Here is a tiny trained network, its code and every weight. The questions are about switching its units off for an input and a class, where a switched-off unit gives its printed mean instead of its output.

import numpy as np


def w(rows, s, z=0):
    codes = np.array(rows[::2]) - 128.0
    scale = np.full(codes.shape[1], s)
    scale[-1] = z or s
    return codes * scale


def f(y):
    return y / 2 * (1 + np.tanh(0.7978845608 * (y + 0.044715 * y**3)))


def log_softmax(a):
    a = a - a.max(-1, keepdims=True)
    return a - np.log(np.exp(a).sum(-1, keepdims=True))


def net(x, mask):
    res = np.array(x, float).reshape(1, 6) / 4 @ E
    y = f(res @ A[0][:, :-1].T + A[0][:, -1])
    res = res + np.where(mask, y, B[0][:, -1]) @ B[0][:, :-1]
    return log_softmax(res[-1] @ U[:, :-1].T + U[:, -1])


A, B = {}, {}
E = w([
[154,159,84,190,77,105,229,41,125,107,91],'x0',
[136,229,134,232,26,135,126,179,243,133,170],'x1',
[214,184,27,73,125,187,60,154,43,111,153],'x2',
[132,141,65,11,150,64,250,189,130,116,170],'x3',
[16,95,150,111,81,237,205,254,125,176,87],'x4',
[174,37,44,162,115,150,140,100,179,225,183],'x5',
],0.0083)
A[0] = w([
[162,73,150,130,196,69,38,71,74,79,139,212],'N1',
[119,156,137,204,38,144,213,199,168,90,142,195],'N2',
[144,180,190,200,124,191,128,254,200,135,83,234],'N3',
[138,141,203,131,94,140,186,76,116,108,74,251],'N4',
[159,81,67,92,115,166,221,177,100,120,217,238],'N5',
[137,136,233,162,155,253,129,122,122,98,133,244],'N6',
[81,89,162,128,121,142,161,93,134,166,61,205],'N7',
[224,148,94,123,163,99,109,55,163,105,125,242],'N8',
[67,57,151,225,156,154,150,5,112,170,115,200],'N9',
[142,122,97,149,205,132,88,140,114,174,232,202],'N10',
[115,87,159,107,147,199,86,213,149,203,73,219],'N11',
],0.0086,0.0033)
B[0] = w([
[170,101,197,129,116,87,157,88,107,118,96,222],'N1',
[95,192,69,100,70,113,144,194,183,111,140,239],'N2',
[130,104,147,130,40,150,129,234,194,96,137,250],'N3',
[43,83,115,156,224,87,140,145,145,60,66,187],'N4',
[107,193,30,85,178,130,190,84,103,255,155,229],'N5',
[129,84,79,221,95,110,102,174,53,79,178,198],'N6',
[71,80,129,161,148,96,124,145,126,199,143,188],'N7',
[202,149,165,141,171,66,132,107,171,106,179,231],'N8',
[118,27,59,157,131,86,99,121,220,119,116,218],'N9',
[158,154,156,142,96,139,138,68,131,196,181,184],'N10',
[133,68,122,119,124,172,124,170,86,161,191,230],'N11',
],0.0091,0.013)
U = w([
[247,137,151,146,109,96,149,48,130,124,163,251],'0',
[73,118,129,122,168,112,170,144,35,83,44,227],'1',
[131,215,60,120,102,142,168,131,148,132,101,25],'2',
[134,84,101,178,76,218,98,166,79,121,166,9],'3',
[115,128,72,73,121,184,165,120,122,243,167,178],'4',
[170,195,114,98,203,118,179,116,72,129,89,79],'5',
[119,188,140,154,55,119,145,194,156,96,83,58],'6',
[114,62,87,177,145,93,128,85,158,122,74,26],'7',
],0.011,0.0018)

Each question gives the input, the list of numbers given to net, and the class t.
The units are the neurons (one row each of A and B). Each row of codes is followed by its name. A weight is (code - 128) times the scale printed after its matrix; where a second scale follows, it is the last column's (A, B and U).
mask holds one flag per neuron, in row order. A switched-off neuron (its flag False) gives its mean, the last column of its row in B, instead of its output. The means were averaged over made-up inputs and are rounded, as every weight is.
A unit's drop is (log p(t) with every unit on - log p(t) with that unit switched off) / (log p(t) with every unit on - log p(t) with every unit switched off).
The circuit of an input: a set's keep is (log p(t) with only the set's units on - log p(t) with every unit switched off) / (log p(t) with every unit on - log p(t) with every unit switched off). Starting from all 11 units, units are removed one at a time, each time the one whose removal leaves the highest keep (on an exact tie, the one counted first), for as long as the keep stays at least 0.8.
circuit, biggest first: the units of the circuit, biggest drop first
most important unit: the unit with the biggest drop
k most important neurons: the k neurons with the biggest drops, biggest first
drop when u is switched off: that unit's drop, to one decimal
input [-2,-7,0,4,-4,8], class 0: 2 most important neurons => [N1; N8]
input [8,-3,-1,0,-4,-1], class 7: circuit, biggest first => [N4]
input [-4,1,4,-6,-4,-8], class 0: 2 most important neurons => [N1; N2]
input [-4,0,-7,1,-7,-8], class 1: 3 most important neurons => [N4; N10; N9]
input [-8,-6,-5,-3,6,6], class 3: 2 most important neurons => [N6; N11]
input [-2,8,7,-2,2,3], class 6: 2 most important neurons => [N2; N3]
input [3,8,-3,-2,-5,3], class 6: 2 most important neurons => [N2; N5]
input [-4,-6,6,-3,1,0], class 0: 4 most important neurons => [N1; N3; N10; N2]
input [-1,-8,2,-2,2,0], class 1: 3 most important neurons => [N1; N3; N5]
input [-4,-8,-4,-3,-6,-4], class 0: 2 most important neurons => [N1; N8]
input [4,-7,-5,-1,6,-3], class 7: 2 most important neurons => [N9; N7]
input [-1,7,-8,5,-6,2], class 6: 2 most important neurons => [N5; N2]
input [-2,-2,-3,-1,1,-3], class 1: drop when N3 is switched off => 0.2
input [3,8,-3,-2,-1,8], class 6: drop when N2 is switched off => 0.1
input [7,-1,-3,4,-1,-8], class 1: most important unit => N4
input [-6,3,-2,-4,0,-6], class 3: drop when N6 is switched off => 0.5
